Here is a tiny trained network, its code and every weight. The questions are about switching its units off for an input and a class, where a switched-off unit gives its printed mean instead of its output.

import numpy as np


def w(rows, s, z=0):
    codes = np.array(rows[::2]) - 128.0
    scale = np.full(codes.shape[1], s)
    scale[-1] = z or s
    return codes * scale


def norm(h):
    return h / np.sqrt((h * h).mean(-1, keepdims=True) + 1e-5)


def f(y):
    return y / 2 * (1 + np.tanh(0.7978845608 * (y + 0.044715 * y**3)))


def log_softmax(a):
    a = a - a.max(-1, keepdims=True)
    return a - np.log(np.exp(a).sum(-1, keepdims=True))


def net(x, mask):
    res = np.array(x, float).reshape(1, 4) / 4 @ E
    u = 0
    for l in range(2):
        y = f(norm(res) @ A[l][:, :-1].T + A[l][:, -1])
        res = res + np.where(mask[u : u + 5], y, B[l][:, -1]) @ B[l][:, :-1]
        u += 5
    return log_softmax(norm(res)[-1] @ U[:, :-1].T + U[:, -1])


A, B = {}, {}
E = w([
[6,18,200,116,149,114,105],'x0',
[214,81,227,63,4,148,57],'x1',
[102,205,215,60,158,67,205],'x2',
[225,72,164,126,174,66,124],'x3',
],0.0035)
A[0] = w([
[123,99,68,214,254,79,122,160],'0.n0',
[46,13,101,131,160,105,86,35],'0.n1',
[212,54,112,112,209,30,111,48],'0.n2',
[31,140,39,51,26,233,164,142],'0.n3',
[145,46,38,180,113,176,87,2],'0.n4',
],0.006,0.0032)
B[0] = w([
[140,103,154,144,90,150,168,253],'0.n0',
[114,140,164,112,163,126,66,189],'0.n1',
[119,144,79,135,35,80,76,190],'0.n2',
[139,96,114,151,99,90,123,240],'0.n3',
[123,178,131,4,107,111,157,166],'0.n4',
],0.014,0.0035)
A[1] = w([
[225,164,49,137,120,191,144,135],'1.n0',
[44,159,78,168,119,159,105,61],'1.n1',
[206,103,163,66,113,122,99,105],'1.n2',
[187,46,177,151,114,191,143,254],'1.n3',
[120,66,73,81,108,255,102,157],'1.n4',
],0.0076,0.0026)
B[1] = w([
[61,52,215,104,189,104,41,248],'1.n0',
[203,134,145,177,31,112,101,122],'1.n1',
[63,110,105,184,138,163,238,254],'1.n2',
[170,206,25,210,203,132,112,241],'1.n3',
[134,193,196,180,158,109,254,161],'1.n4',
],0.0086,0.0033)
U = w([
[141,111,120,181,7,65,115,161],'0',
[129,137,114,230,162,169,185,194],'1',
[108,154,179,53,119,110,210,203],'2',
[118,103,189,142,195,121,73,184],'3',
[138,143,102,139,116,122,116,117],'4',
[171,175,93,73,129,166,90,21],'5',
[177,200,102,96,133,180,80,2],'6',
[168,197,88,93,138,176,86,29],'7',
],0.013,0.0043)

Each question gives the input, the list of numbers given to net, and the class t.
The units are the neurons (one row each of A and B). Each row of codes is followed by its name. A weight is (code - 128) times the scale printed after its matrix; where a second scale follows, it is the last column's (A, B and U).
mask holds one flag per neuron, layer by layer. A switched-off neuron (its flag False) gives its mean, the last column of its row in B, instead of its output. The means were averaged over made-up inputs and are rounded, as every weight is.
A unit's drop is (log p(t) with every unit on - log p(t) with that unit switched off) / (log p(t) with every unit on - log p(t) with every unit switched off).
The circuit of an input: a set's keep is (log p(t) with only the set's units on - log p(t) with every unit switched off) / (log p(t) with every unit on - log p(t) with every unit switched off). Starting from all 10 units, units are removed one at a time, each time the one whose removal leaves the highest keep (on an exact tie, the one counted first), for as long as the keep stays at least 0.8.
circuit, biggest first: the units of the circuit, biggest drop first
k most important neurons: the k neurons with the biggest drops, biggest first
k most important neurons of layer l: the k neurons of layer l with the biggest drops, biggest first
input [-1,5,7,-8], class 0: circuit, biggest first -> 0.n3
input [-6,8,-4,2], class 1: circuit, biggest first -> 1.n2, 1.n3
input [2,6,-6,-4], class 1: 2 most important neurons of layer 0 -> 0.n2, 0.n3
input [-7,7,6,3], class 1: circuit, biggest first -> 1.n2, 0.n4
input [-4,-3,1,1], class 3: 3 most important neurons -> 1.n0, 1.n2, 0.n3
input [5,6,-7,-4], class 2: circuit, biggest first -> 0.n4, 1.n4
input [-1,4,-3,0], class 1: 2 most important neurons -> 0.n2, 1.n2
input [5,5,3,0], class 1: 2 most important neurons of layer 0 -> 0.n4, 0.n2
input [-1,-4,0,-5], class 0: 4 most important neurons -> 0.n3, 1.n2, 1.n1, 1.n4
input [-5,-2,2,4], class 3: 2 most important neurons -> 1.n0, 0.n3
input [-6,-5,-6,5], class 2: 2 most important neurons -> 0.n4, 0.n3
input [6,8,-2,-4], class 1: circuit, biggest first -> 0.n2, 1.n3
input [7,7,-6,0], class 1: 2 most important neurons of layer 1 -> 1.n2, 1.n4
input [0,3,-7,-4], class 2: circuit, biggest first -> 0.n4
input [7,3,2,8], class 0: 2 most important neurons -> 0.n2, 1.n0
input [1,8,1,5], class 1: circuit, biggest first -> 1.n2, 1.n3
input [-5,3,-2,3], class 3: 3 most important neurons -> 1.n0, 0.n0, 0.n3
input [6,-8,3,-8], class 0: 2 most important neurons -> 1.n1, 0.n3
input [-6,5,-6,4], class 2: 3 most important neurons of layer 0 -> 0.n4, 0.n0, 0.n3
input [8,-5,4,-3], class 3: 3 most important neurons -> 0.n1, 1.n2, 0.n2
input [5,6,5,-8], class 0: most important neuron of layer 1 -> 1.n0
input [5,7,-7,-5], class 1: 2 most important neurons of layer 0 -> 0.n2, 0.n3
input [-7,-4,-8,-5], class 2: 2 most important neurons of layer 1 -> 1.n4, 1.n3
input [-2,4,-5,-1], class 2: 2 most important neurons -> 0.n4, 0.n0
input [-8,-1,-3,-4], class 3: 2 most important neurons -> 1.n0, 0.n2
input [5,4,-5,1], class 2: 3 most important neurons of layer 0 -> 0.n4, 0.n0, 0.n1
input [-8,2,-2,3], class 3: circuit, biggest first -> 1.n0
